Below are the code and all the weights of a small trained network. Each question names an input and a class and asks about switching units off, where a switched-off unit gives its printed mean instead of its output.

import numpy as np


def w(rows, s, z=0):
    codes = np.array(rows[::2]) - 128.0
    scale = np.full(codes.shape[1], s)
    scale[-1] = z or s
    return codes * scale


def f(y):
    return y / 2 * (1 + np.tanh(0.7978845608 * (y + 0.044715 * y**3)))


def log_softmax(a):
    a = a - a.max(-1, keepdims=True)
    return a - np.log(np.exp(a).sum(-1, keepdims=True))


def net(x, mask):
    res = np.array(x, float).reshape(1, 4) / 4 @ E
    y = f(res @ A[0][:, :-1].T + A[0][:, -1])
    res = res + np.where(mask, y, B[0][:, -1]) @ B[0][:, :-1]
    return log_softmax(res[-1] @ U[:, :-1].T + U[:, -1])


A, B = {}, {}
E = w([
[200,47,136,181],'x0',
[199,158,2,93],'x1',
[31,99,60,214],'x2',
[91,43,96,8],'x3',
],0.0086)
A[0] = w([
[158,110,119,162,67],'n1',
[57,104,59,224,3],'n2',
[191,213,168,179,127],'n3',
[41,119,83,161,30],'n4',
[192,166,178,150,112],'n5',
[105,160,121,113,103],'n6',
[205,146,60,138,116],'n7',
[198,210,185,17,135],'n8',
[71,167,146,106,134],'n9',
[206,71,83,156,121],'n10',
[134,155,107,226,108],'n11',
[197,199,57,110,87],'n12',
[106,211,121,152,132],'n13',
[88,112,104,149,26],'n14',
[83,193,95,84,113],'n15',
[71,221,95,79,43],'n16',
[78,2,111,53,185],'n17',
[77,110,119,142,114],'n18',
[162,149,31,129,97],'n19',
[118,33,212,168,165],'n20',
[80,142,83,189,113],'n21',
[32,169,237,153,156],'n22',
[184,151,214,101,24],'n23',
],0.013,0.0045)
B[0] = w([
[173,148,91,202,137],'n1',
[107,48,210,57,205],'n2',
[178,78,10,4,203],'n3',
[87,67,159,58,180],'n4',
[129,79,68,63,174],'n5',
[210,163,98,177,137],'n6',
[9,105,72,196,183],'n7',
[97,2,141,104,234],'n8',
[186,151,63,224,165],'n9',
[157,98,82,242,180],'n10',
[228,124,43,50,192],'n11',
[11,83,117,150,190],'n12',
[216,121,83,162,175],'n13',
[77,35,247,84,142],'n14',
[189,154,72,208,169],'n15',
[177,74,102,239,173],'n16',
[217,151,21,66,247],'n17',
[115,78,130,127,157],'n18',
[18,109,95,201,183],'n19',
[65,164,46,248,212],'n20',
[91,7,148,12,183],'n21',
[57,109,27,192,238],'n22',
[8,43,163,104,174],'n23',
],0.0077,0.013)
U = w([
[53,83,182,47,111],'0',
[134,142,101,70,211],'1',
[31,145,137,173,42],'2',
[130,133,126,171,222],'3',
[89,150,136,94,125],'4',
[149,245,205,43,2],'5',
],0.012,0.0059)

Each question gives the input, the list of numbers given to net, and the class t.
The units are the neurons (one row each of A and B). Each row of codes is followed by its name. A weight is (code - 128) times the scale printed after its matrix; where a second scale follows, it is the last column's (A, B and U).
mask holds one flag per neuron, in row order. A switched-off neuron (its flag False) gives its mean, the last column of its row in B, instead of its output. The means were averaged over made-up inputs and are rounded, as every weight is.
A unit's drop is (log p(t) with every unit on - log p(t) with that unit switched off) / (log p(t) with every unit on - log p(t) with every unit switched off).
The circuit of an input: a set's keep is (log p(t) with only the set's units on - log p(t) with every unit switched off) / (log p(t) with every unit on - log p(t) with every unit switched off). Starting from the 12 units with the biggest drops (on a tie, the unit counted first), units are removed one at a time, each time the one whose removal leaves the highest keep (on an exact tie, the one counted first), for as long as the keep stays at least 0.8.
circuit, biggest first: the units of the circuit, biggest drop first
most important unit: the unit with the biggest drop
k most important neurons: the k neurons with the biggest drops, biggest first
drop of u: that unit's drop, to one decimal
input [1,0,0,-1], class 4: 2 most important neurons => [n17; n16]
input [2,-8,-5,3], class 2: circuit, biggest first => [n20]
input [7,-2,-1,6], class 3: 2 most important neurons => [n20; n3]
input [3,8,6,3], class 2: 2 most important neurons => [n19; n10]
input [0,1,6,-6], class 0: 3 most important neurons => [n2; n21; n17]
input [6,4,1,-7], class 1: 2 most important neurons => [n3; n11]
input [7,-3,-3,2], class 3: circuit, biggest first => [n20; n12]
input [-7,7,-7,6], class 0: 3 most important neurons => [n8; n20; n12]
input [-3,7,-2,-4], class 2: 4 most important neurons => [n12; n7; n19; n17]
input [-8,7,-3,-2], class 3: 3 most important neurons => [n16; n15; n13]
input [-8,-1,-4,5], class 3: circuit, biggest first => [n16; n15]
input [1,-5,-6,-8], class 1: 2 most important neurons => [n3; n2]
input [-6,-5,3,-7], class 1: circuit, biggest first => [n3; n11]
input [3,-6,4,7], class 1: most important unit => n17
input [1,3,-1,2], class 4: 2 most important neurons => [n20; n22]
input [-2,0,4,6], class 1: drop of n17 => 1.2
input [-2,-5,-2,-8], class 1: drop of n3 => 0.5
input [1,-7,-6,8], class 1: drop of n6 => -0.1
